Below are the code and all the weights of a small trained network. Each question names an input and a target symbol and asks about switching units off, where a switched-off unit gives its printed mean instead of its output.

import numpy as np


def w(rows, s, z=0):
    codes = np.array(rows[::2]) - 128.0
    scale = np.full(codes.shape[1], s)
    scale[-1] = z or s
    return codes * scale


def norm(h):
    return h / np.sqrt((h * h).mean(-1, keepdims=True) + 1e-5)


def f(y):
    return y / 2 * (1 + np.tanh(0.7978845608 * (y + 0.044715 * y**3)))


def softmax(a):
    e = np.exp(a - a.max(-1, keepdims=True))
    return e / e.sum(-1, keepdims=True)


def log_softmax(a):
    a = a - a.max(-1, keepdims=True)
    return a - np.log(np.exp(a).sum(-1, keepdims=True))


def net(x, mask):
    ids = ['γεξτψω'.index(c) for c in x.split()]
    T = len(ids)
    res = E[ids] + P[:T]
    u = 0
    for l in range(2):
        q, k, v = (norm(res) @ M[l].T for M in (Q, K, V))
        z = softmax(np.where(np.tri(T) > 0, q @ k.T / 3**0.5, -1e9)) @ v
        res = res + np.where(mask[u], z, O[l][:, -1]) @ O[l][:, :-1]
        u += 1
        y = f(norm(res) @ A[l][:, :-1].T + A[l][:, -1])
        res = res + np.where(mask[u : u + 4], y, B[l][:, -1]) @ B[l][:, :-1]
        u += 4
    return log_softmax(norm(res)[-1] @ U[:, :-1].T + U[:, -1])


Q, K, V, O, A, B = {}, {}, {}, {}, {}, {}
E = w([
[204,194,114,152],'γ',
[170,102,112,107],'ε',
[94,136,175,60],'ξ',
[105,140,95,117],'τ',
[123,101,48,164],'ψ',
[158,99,7,114],'ω',
],0.014)
P = w([
[30,223,176,6],'0',
[34,163,170,40],'1',
[44,137,144,75],'2',
[42,128,143,102],'3',
[46,120,138,130],'4',
[29,124,120,140],'5',
[31,129,99,144],'6',
[32,137,95,157],'7',
[22,126,88,168],'8',
[45,150,84,177],'9',
],0.0018)
Q[0] = w([
[135,130,57,185],'L0H1',
[148,157,1,227],'L0H1',
[72,166,179,86],'L0H1',
],0.007)
K[0] = w([
[137,202,137,145],'L0H1',
[213,253,115,219],'L0H1',
[101,50,16,38],'L0H1',
],0.0077)
V[0] = w([
[96,153,253,206],'L0H1',
[153,209,105,182],'L0H1',
[25,64,110,77],'L0H1',
],0.0038)
O[0] = w([
[92,145,65,9,4],'L0H1',
[148,87,139,2,135],'L0H1',
[249,202,105,232,123],'L0H1',
],0.005,0.0035)
A[0] = w([
[243,165,158,78,195],'L0N1',
[11,143,52,142,167],'L0N2',
[147,53,2,150,123],'L0N3',
[152,175,146,206,252],'L0N4',
],0.0072,0.0021)
B[0] = w([
[105,141,58,177,210],'L0N1',
[140,140,181,171,182],'L0N2',
[184,160,182,70,255],'L0N3',
[2,130,101,85,177],'L0N4',
],0.0096,0.0051)
Q[1] = w([
[1,39,188,32],'L1H1',
[147,101,88,233],'L1H1',
[95,127,101,108],'L1H1',
],0.011)
K[1] = w([
[85,200,74,67],'L1H1',
[105,15,255,138],'L1H1',
[107,103,79,153],'L1H1',
],0.0097)
V[1] = w([
[189,120,20,20],'L1H1',
[215,5,182,236],'L1H1',
[84,2,158,41],'L1H1',
],0.0041)
O[1] = w([
[106,65,2,149,219],'L1H1',
[238,213,91,111,5],'L1H1',
[212,74,141,18,7],'L1H1',
],0.0052,0.0028)
A[1] = w([
[38,158,250,16,18],'L1N1',
[144,21,186,109,109],'L1N2',
[254,87,162,160,2],'L1N3',
[247,158,210,172,66],'L1N4',
],0.0056,0.0029)
B[1] = w([
[214,85,88,87,249],'L1N1',
[95,144,148,203,125],'L1N2',
[124,1,63,149,110],'L1N3',
[148,167,86,187,122],'L1N4',
],0.0092,0.0017)
U = w([
[186,76,89,133,229],'γ',
[168,169,179,169,202],'ε',
[75,131,48,160,74],'ξ',
[140,160,151,11,218],'τ',
[68,165,170,89,124],'ψ',
[131,78,148,172,3],'ω',
],0.012,0.0027)

Each question gives the input, a string of symbols that net reads in full, and the target symbol t.
The units are the heads (3 rows each of Q, K, V and O) and the neurons (one row each of A and B). Each row of codes is followed by its name. A weight is (code - 128) times the scale printed after its matrix; where a second scale follows, it is the last column's (O, A, B and U).
mask holds one flag per unit, layer by layer, with each layer's heads first. A switched-off unit (its flag False) gives its mean, the last column of its rows in O or B, instead of its output. The means were averaged over made-up inputs and are rounded, as every weight is.
A unit's drop is (log p(t) with every unit on - log p(t) with that unit switched off) / (log p(t) with every unit on - log p(t) with every unit switched off).
The circuit of an input: a set's keep is (log p(t) with only the set's units on - log p(t) with every unit switched off) / (log p(t) with every unit on - log p(t) with every unit switched off). Starting from all 10 units, units are removed one at a time, each time the one whose removal leaves the highest keep (on an exact tie, the one counted first), for as long as the keep stays at least 0.8.
circuit, biggest first: the units of the circuit, biggest drop first
k most important neurons: the k neurons with the biggest drops, biggest first
top k neurons in layer l: the k neurons of layer l with the biggest drops, biggest first
drop when u is switched off: that unit's drop, to one decimal
input ε ε ε ε ψ ψ ξ ψ ε, target ε: circuit, biggest first : (L1H1 L0H1)
input ε ε ξ ξ ξ ξ τ ψ, target ε: circuit, biggest first : (L0N3 L0N2)
input ε ε ξ τ ψ ε ε τ ξ ε, target ψ: 3 most important neurons : (L0N4 L0N2 L1N1)
input ε ε ξ ε ξ ψ γ ε ψ, target ω: 3 most important neurons : (L0N2 L1N2 L0N4)
input γ ξ ω, target τ: circuit, biggest first : (L0N3)
input ψ ξ ξ ξ ξ ε ε ε ω ξ, target ξ: 2 most important neurons : (L0N3 L0N4)
input ε ε ε ε ε ξ ξ τ τ, target ψ: 2 most important neurons : (L0N4 L0N1)
input ψ ξ ξ ε ξ τ, target ψ: top 3 neurons in layer 0 : (L0N4 L0N2 L0N1)
input ψ τ ε, target ξ: circuit, biggest first : (L0H1 L0N4 L0N1)
input ε ε τ ε, target ψ: 3 most important neurons : (L0N4 L0N1 L0N2)
input ξ ω τ ε τ ξ ψ γ, target ξ: circuit, biggest first : (L0N3 L0N4)
input ω ω ω τ ε ξ ω τ ε ε, target ξ: circuit, biggest first : (L0H1 L0N4)
input ω ψ ψ ε ε ξ ξ ε, target τ: 2 most important neurons : (L0N4 L0N2)
input ξ ε ξ ε, target τ: top 2 neurons in layer 1 : (L1N3 L1N2)
input ε τ ε γ ψ ξ ε ψ, target ω: top 2 neurons in layer 1 : (L1N2 L1N1)
input ξ ξ ξ ψ ξ γ τ, target ε: top 2 neurons in layer 0 : (L0N2 L0N4)
input ε ω ξ ω ε γ, target ξ: drop when L0H1 is switched off : 0.0
input ε ε ξ τ ω ψ γ ε ω, target τ: drop when L0H1 is switched off : 0.5
input ε ω ω γ ω ξ ω τ, target ε: drop when L0N2 is switched off : 0.9
input ε ξ ξ ψ ψ, target ε: drop when L0N3 is switched off : 0.4
